Below are the code and all the weights of a small trained network. Each question names an input and a class and asks about switching units off, where a switched-off unit gives its printed mean instead of its output.

import numpy as np


def w(rows, s, z=0):
    codes = np.array(rows[::2]) - 128.0
    scale = np.full(codes.shape[1], s)
    scale[-1] = z or s
    return codes * scale


def norm(h):
    return h / np.sqrt((h * h).mean(-1, keepdims=True) + 1e-5)


def f(y):
    return np.maximum(y, 0)


def log_softmax(a):
    a = a - a.max(-1, keepdims=True)
    return a - np.log(np.exp(a).sum(-1, keepdims=True))


def net(x, mask):
    res = np.array(x, float).reshape(1, 8) / 4 @ E
    u = 0
    for l in range(3):
        y = f(norm(res) @ A[l][:, :-1].T + A[l][:, -1])
        res = res + np.where(mask[u : u + 5], y, B[l][:, -1]) @ B[l][:, :-1]
        u += 5
    return log_softmax(norm(res)[-1] @ U[:, :-1].T + U[:, -1])


A, B = {}, {}
E = w([
[211,100,132,2,71,146,96],'x0',
[76,38,102,107,109,123,29],'x1',
[146,81,245,133,137,213,122],'x2',
[157,95,35,173,43,85,204],'x3',
[51,129,142,84,115,26,126],'x4',
[158,152,175,91,192,143,150],'x5',
[166,114,70,90,135,147,197],'x6',
[170,190,146,183,99,33,107],'x7',
],0.0063)
A[0] = w([
[189,163,183,105,146,120,166,67],'0.n1',
[3,106,127,231,127,242,199,60],'0.n2',
[242,99,53,108,99,159,139,113],'0.n3',
[171,152,113,153,182,184,164,251],'0.n4',
[111,108,208,50,187,85,128,138],'0.n5',
],0.0063,0.0017)
B[0] = w([
[63,5,44,243,55,120,52,174],'0.n1',
[31,44,169,62,155,45,203,255],'0.n2',
[46,224,167,112,52,206,81,225],'0.n3',
[171,208,192,158,143,232,225,215],'0.n4',
[254,132,157,37,198,115,157,215],'0.n5',
],0.0066,0.0043)
A[1] = w([
[163,111,67,153,71,227,167,3],'1.n1',
[107,175,107,155,254,133,122,36],'1.n2',
[93,179,183,162,143,131,104,220],'1.n3',
[167,141,70,118,118,40,143,145],'1.n4',
[50,81,110,94,165,165,64,236],'1.n5',
],0.0074,0.0012)
B[1] = w([
[95,83,148,2,68,235,101,224],'1.n1',
[188,105,48,137,151,153,160,188],'1.n2',
[221,137,155,161,93,99,155,206],'1.n3',
[125,253,123,137,40,122,76,197],'1.n4',
[115,76,20,167,136,58,96,255],'1.n5',
],0.0071,0.0042)
A[2] = w([
[158,97,238,200,186,203,48,119],'2.n1',
[165,149,167,130,210,219,181,5],'2.n2',
[162,42,93,55,146,83,59,176],'2.n3',
[73,113,2,150,149,142,26,38],'2.n4',
[103,101,164,225,212,108,167,152],'2.n5',
],0.0064,0.0015)
B[2] = w([
[80,132,191,129,100,81,147,215],'2.n1',
[126,139,10,170,162,66,83,213],'2.n2',
[141,155,149,131,255,155,59,254],'2.n3',
[56,77,76,193,127,132,88,226],'2.n4',
[172,62,162,107,66,161,211,226],'2.n5',
],0.0094,0.0043)
U = w([
[171,122,183,45,233,87,47,151],'0',
[189,121,250,189,79,83,119,96],'1',
[141,138,113,59,58,238,134,172],'2',
[120,229,83,145,53,17,97,143],'3',
[93,40,165,123,164,82,242,140],'4',
[229,194,101,209,184,136,180,5],'5',
[60,48,56,167,141,93,33,154],'6',
],0.014,0.0032)

Each question gives the input, the list of numbers given to net, and the class t.
The units are the neurons (one row each of A and B). Each row of codes is followed by its name. A weight is (code - 128) times the scale printed after its matrix; where a second scale follows, it is the last column's (A, B and U).
mask holds one flag per neuron, layer by layer. A switched-off neuron (its flag False) gives its mean, the last column of its row in B, instead of its output. The means were averaged over made-up inputs and are rounded, as every weight is.
A unit's drop is (log p(t) with every unit on - log p(t) with that unit switched off) / (log p(t) with every unit on - log p(t) with every unit switched off).
The circuit of an input: a set's keep is (log p(t) with only the set's units on - log p(t) with every unit switched off) / (log p(t) with every unit on - log p(t) with every unit switched off). Starting from the 12 units with the biggest drops (on a tie, the unit counted first), units are removed one at a time, each time the one whose removal leaves the highest keep (on an exact tie, the one counted first), for as long as the keep stays at least 0.8.
circuit, biggest first: the units of the circuit, biggest drop first
top k neurons: the k neurons with the biggest drops, biggest first
drop of u: that unit's drop, to one decimal
input [-5,1,0,-1,2,-2,-6,7], class 1: circuit, biggest first	2.n2, 1.n3
input [-5,1,-3,-6,-8,1,-6,1], class 5: top 4 neurons	1.n2, 2.n2, 1.n3, 0.n4
input [2,-7,5,4,7,0,7,-2], class 2: top 2 neurons	0.n2, 1.n1
input [-5,-2,3,-5,7,-1,-5,0], class 4: circuit, biggest first	2.n5, 0.n3
input [-5,-1,2,-1,3,-5,1,5], class 4: circuit, biggest first	2.n5
input [1,-4,-3,3,8,6,6,-7], class 2: circuit, biggest first	0.n2, 1.n4
input [-4,3,5,6,1,-6,4,6], class 3: circuit, biggest first	1.n4, 0.n1
input [-4,1,-4,-6,1,4,3,8], class 5: circuit, biggest first	1.n2, 0.n2
input [3,7,8,-1,6,-6,3,5], class 0: circuit, biggest first	2.n3, 0.n5
input [5,-3,6,6,-3,6,-6,1], class 2: top 2 neurons	1.n1, 0.n1
input [-4,-1,-1,-3,-8,7,0,-6], class 4: top 2 neurons	0.n2, 2.n1
input [-2,0,-5,4,-8,4,-3,1], class 2: top 2 neurons	1.n1, 0.n3
input [-6,4,-2,-1,1,1,7,-4], class 4: top 2 neurons	0.n2, 2.n5
input [-1,-5,1,3,-4,7,3,-4], class 2: circuit, biggest first	1.n1
input [5,-6,2,-6,-4,-8,-5,-2], class 1: top 2 neurons	2.n1, 1.n3
input [-1,-5,-4,-7,1,7,7,-3], class 5: drop of 1.n1	0.0
input [-7,-1,4,4,2,-6,-2,7], class 1: drop of 1.n5	0.2
input [2,-6,0,2,0,8,3,-2], class 2: drop of 1.n1	1.4
